Below is a small trained network, with its code and all its weights. Each question gives an input and a class and asks what happens when units are switched off, that is, made to give their printed mean instead of their output.

import numpy as np


def w(rows, s, z=0):
    codes = np.array(rows[::2]) - 128.0
    scale = np.full(codes.shape[1], s)
    scale[-1] = z or s
    return codes * scale


def f(y):
    return np.maximum(y, 0)


def log_softmax(a):
    a = a - a.max(-1, keepdims=True)
    return a - np.log(np.exp(a).sum(-1, keepdims=True))


def net(x, mask):
    res = np.array(x, float).reshape(1, 6) / 4 @ E
    y = f(res @ A[0][:, :-1].T + A[0][:, -1])
    res = res + np.where(mask, y, B[0][:, -1]) @ B[0][:, :-1]
    return log_softmax(res[-1] @ U[:, :-1].T + U[:, -1])


A, B = {}, {}
E = w([
[95,65,198,175,33,167,148],'x0',
[121,125,135,122,130,128,122],'x1',
[102,110,129,99,136,139,113],'x2',
[254,150,143,85,96,198,54],'x3',
[136,124,119,132,125,127,131],'x4',
[70,209,86,105,64,226,158],'x5',
],0.0086)
A[0] = w([
[97,204,114,118,113,223,161,80],'neuron 0',
[91,122,114,62,141,131,83,254],'neuron 1',
[255,141,190,82,92,178,27,82],'neuron 2',
[67,211,31,96,82,212,167,110],'neuron 3',
[145,239,32,60,220,63,104,162],'neuron 4',
[43,110,115,164,155,41,210,123],'neuron 5',
],0.0064,0.0058)
B[0] = w([
[181,63,175,133,181,30,199,193],'neuron 0',
[139,122,147,166,130,186,56,228],'neuron 1',
[76,141,46,38,176,164,190,254],'neuron 2',
[174,48,159,141,207,83,106,232],'neuron 3',
[90,93,167,148,2,126,116,254],'neuron 4',
[54,189,84,127,154,191,195,232],'neuron 5',
],0.0081,0.007)
U = w([
[130,123,113,159,131,157,122,250],'0',
[101,171,62,89,176,177,185,2],'1',
[136,123,135,179,134,157,107,222],'2',
[165,70,168,134,207,53,139,21],'3',
[129,149,152,155,118,156,124,175],'4',
[110,117,162,136,3,140,127,37],'5',
],0.011,0.0046)

Each question gives the input, the list of numbers given to net, and the class t.
The units are the neurons (one row each of A and B). Each row of codes is followed by its name. A weight is (code - 128) times the scale printed after its matrix; where a second scale follows, it is the last column's (A, B and U).
mask holds one flag per neuron, in row order. A switched-off neuron (its flag False) gives its mean, the last column of its row in B, instead of its output. The means were averaged over made-up inputs and are rounded, as every weight is.
A unit's drop is (log p(t) with every unit on - log p(t) with that unit switched off) / (log p(t) with every unit on - log p(t) with every unit switched off).
The circuit of an input: a set's keep is (log p(t) with only the set's units on - log p(t) with every unit switched off) / (log p(t) with every unit on - log p(t) with every unit switched off). Starting from all 6 units, units are removed one at a time, each time the one whose removal leaves the highest keep (on an exact tie, the one counted first), for as long as the keep stays at least 0.8.
units of the circuit, in order: the units of the circuit, biggest drop first
top k neurons: the k neurons with the biggest drops, biggest first
drop of u: that unit's drop, to one decimal
input [-8,6,-4,-3,-4,2], class 5: units of the circuit, in order	[neuron 4]
input [-5,4,-1,3,1,0], class 5: units of the circuit, in order	[neuron 4; neuron 3]
input [-4,0,5,-2,-3,2], class 2: units of the circuit, in order	[neuron 2; neuron 1]
input [6,-2,0,-7,-2,4], class 1: top 3 neurons	[neuron 5; neuron 4; neuron 1]
input [3,-6,6,7,-3,3], class 1: top 2 neurons	[neuron 2; neuron 4]
input [-6,1,-5,-7,6,-4], class 1: top 2 neurons	[neuron 5; neuron 3]
input [-7,-8,4,3,-2,-8], class 0: top 2 neurons	[neuron 4; neuron 3]
input [-3,4,-6,1,-6,-6], class 2: top 2 neurons	[neuron 3; neuron 0]
input [-5,8,7,-7,-2,6], class 0: top 3 neurons	[neuron 2; neuron 4; neuron 3]
input [1,-4,-3,-7,2,8], class 3: top 3 neurons	[neuron 3; neuron 0; neuron 2]
input [-2,0,-1,-6,-1,-5], class 1: top 2 neurons	[neuron 5; neuron 3]
input [-8,-8,2,-1,6,8], class 0: top 2 neurons	[neuron 4; neuron 1]
input [7,2,0,-3,-4,7], class 3: top 3 neurons	[neuron 3; neuron 0; neuron 4]
input [0,-1,-5,-6,-4,-6], class 1: units of the circuit, in order	[neuron 5]
input [-7,-1,2,-3,4,-5], class 5: units of the circuit, in order	[neuron 4; neuron 3]
input [1,0,-4,5,3,-4], class 1: drop of neuron 2	0.7
input [4,-4,2,3,7,8], class 3: drop of neuron 3	0.3
input [-2,-6,2,0,3,7], class 3: drop of neuron 3	0.4
